Below is a small trained network, with its code and all its weights. Each question gives an input and a class and asks what happens when units are switched off, that is, made to give their printed mean instead of their output.

import numpy as np


def w(rows, s, z=0):
    codes = np.array(rows[::2]) - 128.0
    scale = np.full(codes.shape[1], s)
    scale[-1] = z or s
    return codes * scale


def norm(h):
    return h / np.sqrt((h * h).mean(-1, keepdims=True) + 1e-5)


def f(y):
    return y / 2 * (1 + np.tanh(0.7978845608 * (y + 0.044715 * y**3)))


def log_softmax(a):
    a = a - a.max(-1, keepdims=True)
    return a - np.log(np.exp(a).sum(-1, keepdims=True))


def net(x, mask):
    res = np.array(x, float).reshape(1, 8) / 4 @ E
    u = 0
    for l in range(3):
        y = f(norm(res) @ A[l][:, :-1].T + A[l][:, -1])
        res = res + np.where(mask[u : u + 3], y, B[l][:, -1]) @ B[l][:, :-1]
        u += 3
    return log_softmax(norm(res)[-1] @ U[:, :-1].T + U[:, -1])


A, B = {}, {}
E = w([
[133,220,210],'x0',
[163,157,92],'x1',
[120,97,189],'x2',
[124,173,165],'x3',
[179,175,133],'x4',
[67,176,152],'x5',
[251,95,163],'x6',
[147,156,122],'x7',
],0.0027)
A[0] = w([
[109,121,150,39],'0.n1',
[2,177,161,252],'0.n2',
[141,148,98,80],'0.n3',
],0.0074,0.0018)
B[0] = w([
[180,146,179,116],'0.n1',
[163,2,62,253],'0.n2',
[71,142,102,119],'0.n3',
],0.0043,0.004)
A[1] = w([
[55,2,83,253],'1.n1',
[112,93,151,44],'1.n2',
[73,5,187,222],'1.n3',
],0.0041,0.0021)
B[1] = w([
[253,64,17,254],'1.n1',
[177,189,122,118],'1.n2',
[154,122,25,210],'1.n3',
],0.0036,0.0045)
A[2] = w([
[34,151,209,235],'2.n1',
[146,136,208,4],'2.n2',
[161,3,145,245],'2.n3',
],0.0059,0.002)
B[2] = w([
[220,3,72,120],'2.n1',
[250,164,153,116],'2.n2',
[178,158,11,254],'2.n3',
],0.0044,0.0049)
U = w([
[139,67,2,219],'0',
[175,165,230,117],'1',
[37,180,161,1],'2',
],0.0091,0.0039)

Each question gives the input, the list of numbers given to net, and the class t.
The units are the neurons (one row each of A and B). Each row of codes is followed by its name. A weight is (code - 128) times the scale printed after its matrix; where a second scale follows, it is the last column's (A, B and U).
mask holds one flag per neuron, layer by layer. A switched-off neuron (its flag False) gives its mean, the last column of its row in B, instead of its output. The means were averaged over made-up inputs and are rounded, as every weight is.
A unit's drop is (log p(t) with every unit on - log p(t) with that unit switched off) / (log p(t) with every unit on - log p(t) with every unit switched off).
The circuit of an input: a set's keep is (log p(t) with only the set's units on - log p(t) with every unit switched off) / (log p(t) with every unit on - log p(t) with every unit switched off). Starting from all 9 units, units are removed one at a time, each time the one whose removal leaves the highest keep (on an exact tie, the one counted first), for as long as the keep stays at least 0.8.
circuit, biggest first: the units of the circuit, biggest drop first
k most important neurons: the k neurons with the biggest drops, biggest first
top k neurons in layer l: the k neurons of layer l with the biggest drops, biggest first
drop of u: that unit's drop, to one decimal
input [1,5,-7,6,-2,8,3,5], class 2: circuit, biggest first => [2.n3; 1.n1]
input [2,2,-8,8,8,-5,0,7], class 2: circuit, biggest first => [1.n1; 0.n2; 2.n3]
input [7,1,5,-2,-7,1,5,-2], class 1: 4 most important neurons => [0.n2; 1.n1; 2.n2; 0.n1]
input [3,1,1,8,-5,3,8,-8], class 1: circuit, biggest first => [0.n2; 1.n1]
input [3,-5,4,-6,4,-6,-2,5], class 1: circuit, biggest first => [0.n2; 1.n1; 2.n2]
input [1,3,0,3,5,-2,8,-3], class 1: 2 most important neurons => [0.n2; 1.n1]
input [-3,5,-2,7,5,7,6,-6], class 1: circuit, biggest first => [0.n2; 2.n3; 1.n1]
input [-2,8,-7,1,7,-6,-1,8], class 2: 2 most important neurons => [0.n2; 1.n1]
input [2,1,8,-2,-2,8,8,-3], class 1: 3 most important neurons => [0.n2; 1.n1; 2.n2]
input [7,8,3,2,6,-7,1,-3], class 1: top neuron in layer 2 => [2.n3]
input [7,5,5,-4,4,-8,7,-5], class 1: top 2 neurons in layer 1 => [1.n1; 1.n3]
input [8,-4,2,-3,-5,-8,6,-7], class 1: 3 most important neurons => [0.n2; 1.n1; 2.n2]
input [2,7,3,3,4,2,-1,8], class 1: top 2 neurons in layer 2 => [2.n3; 2.n1]
input [8,-7,2,2,1,7,-3,-6], class 0: most important neuron => [0.n2]
input [4,-1,4,3,-2,-1,6,-3], class 1: drop of 0.n3 => 0.0
input [2,5,4,2,8,-2,4,2], class 1: drop of 0.n2 => 0.2
